Below is a small trained network, with its code and all its weights. Each question gives an input and a class and asks what happens when units are switched off, that is, made to give their printed mean instead of their output.

import numpy as np


def w(rows, s, z=0):
    codes = np.array(rows[::2]) - 128.0
    scale = np.full(codes.shape[1], s)
    scale[-1] = z or s
    return codes * scale


def f(y):
    return np.maximum(y, 0)


def log_softmax(a):
    a = a - a.max(-1, keepdims=True)
    return a - np.log(np.exp(a).sum(-1, keepdims=True))


def net(x, mask):
    res = np.array(x, float).reshape(1, 6) / 4 @ E
    y = f(res @ A[0][:, :-1].T + A[0][:, -1])
    res = res + np.where(mask, y, B[0][:, -1]) @ B[0][:, :-1]
    return log_softmax(res[-1] @ U[:, :-1].T + U[:, -1])


A, B = {}, {}
E = w([
[203,57,152,151,94,91,135],'x0',
[188,163,174,37,183,184,113],'x1',
[56,75,250,97,144,99,117],'x2',
[96,81,133,1,34,186,168],'x3',
[98,20,238,152,95,184,101],'x4',
[144,94,25,127,212,83,195],'x5',
],0.0078)
A[0] = w([
[108,139,178,147,106,161,93,37],'N0',
[138,50,95,137,168,76,160,197],'N1',
[128,134,240,136,125,114,104,55],'N2',
[59,147,113,168,75,140,120,255],'N3',
[129,248,160,90,161,106,111,147],'N4',
[206,135,141,170,26,117,117,218],'N5',
[190,128,153,183,206,155,112,130],'N6',
[140,113,134,21,141,199,133,176],'N7',
[98,140,23,167,50,149,138,150],'N8',
],0.017,0.0021)
B[0] = w([
[124,130,134,147,150,170,222,196],'N0',
[135,129,83,96,156,49,110,206],'N1',
[104,90,161,48,82,152,155,224],'N2',
[163,158,55,169,170,178,230,202],'N3',
[128,111,67,128,80,13,50,221],'N4',
[107,182,50,161,43,96,116,217],'N5',
[173,167,139,179,204,135,23,217],'N6',
[122,177,159,184,11,173,67,249],'N7',
[123,89,206,74,69,55,2,230],'N8',
],0.014)
U = w([
[173,152,213,131,179,160,88,89],'0',
[126,150,135,158,149,206,208,2],'1',
[91,73,172,14,151,72,166,77],'2',
[165,174,58,168,127,2,80,228],'3',
[96,141,177,87,34,153,143,119],'4',
],0.0079,0.0042)

Each question gives the input, the list of numbers given to net, and the class t.
The units are the neurons (one row each of A and B). Each row of codes is followed by its name. A weight is (code - 128) times the scale printed after its matrix; where a second scale follows, it is the last column's (A, B and U).
mask holds one flag per neuron, in row order. A switched-off neuron (its flag False) gives its mean, the last column of its row in B, instead of its output. The means were averaged over made-up inputs and are rounded, as every weight is.
A unit's drop is (log p(t) with every unit on - log p(t) with that unit switched off) / (log p(t) with every unit on - log p(t) with every unit switched off).
The circuit of an input: a set's keep is (log p(t) with only the set's units on - log p(t) with every unit switched off) / (log p(t) with every unit on - log p(t) with every unit switched off). Starting from all 9 units, units are removed one at a time, each time the one whose removal leaves the highest keep (on an exact tie, the one counted first), for as long as the keep stays at least 0.8.
units of the circuit, in order: the units of the circuit, biggest drop first
unit that matters most: the unit with the biggest drop
top k neurons: the k neurons with the biggest drops, biggest first
drop of u: that unit's drop, to one decimal
input [2,4,8,-2,0,-2], class 4: units of the circuit, in order -> (N2)
input [7,-4,5,-1,1,-7], class 4: top 2 neurons -> (N2, N5)
input [4,-1,3,-1,-4,-5], class 4: top 2 neurons -> (N6, N1)
input [7,2,-2,0,8,0], class 4: top 2 neurons -> (N2, N4)
input [-5,2,6,-7,6,6], class 0: top 2 neurons -> (N6, N4)
input [-4,3,8,-6,-3,-7], class 2: top 2 neurons -> (N2, N7)
input [2,-8,8,5,4,-6], class 1: units of the circuit, in order -> (N3, N0)
input [-7,-7,6,5,-2,-1], class 1: units of the circuit, in order -> (N3, N4)
input [2,2,8,5,-6,4], class 4: top 2 neurons -> (N6, N7)
input [-1,-5,4,2,-5,-7], class 4: top 3 neurons -> (N6, N1, N2)
input [8,8,7,-1,8,8], class 0: units of the circuit, in order -> (N6, N4)
input [2,-8,5,-4,-5,-8], class 4: top 2 neurons -> (N2, N6)
input [-5,6,1,-2,7,8], class 0: top 2 neurons -> (N4, N5)
input [-4,5,-1,7,-1,6], class 4: units of the circuit, in order -> (N7)
input [-3,-4,6,-3,4,-8], class 1: top 3 neurons -> (N3, N0, N8)
input [4,6,8,6,-7,2], class 4: top 2 neurons -> (N7, N6)
input [3,-2,-3,1,2,-8], class 4: top 2 neurons -> (N5, N2)
input [2,0,5,-3,2,-5], class 4: top 2 neurons -> (N2, N1)
input [6,-1,7,-1,7,4], class 2: drop of N2 -> 0.0
input [-3,-8,7,8,2,-1], class 1: unit that matters most -> N3
input [4,-4,0,-8,8,-6], class 1: drop of N3 -> 0.1
input [-4,-1,7,-5,4,1], class 2: drop of N5 -> 0.1
input [3,8,5,1,2,3], class 4: drop of N7 -> 0.2
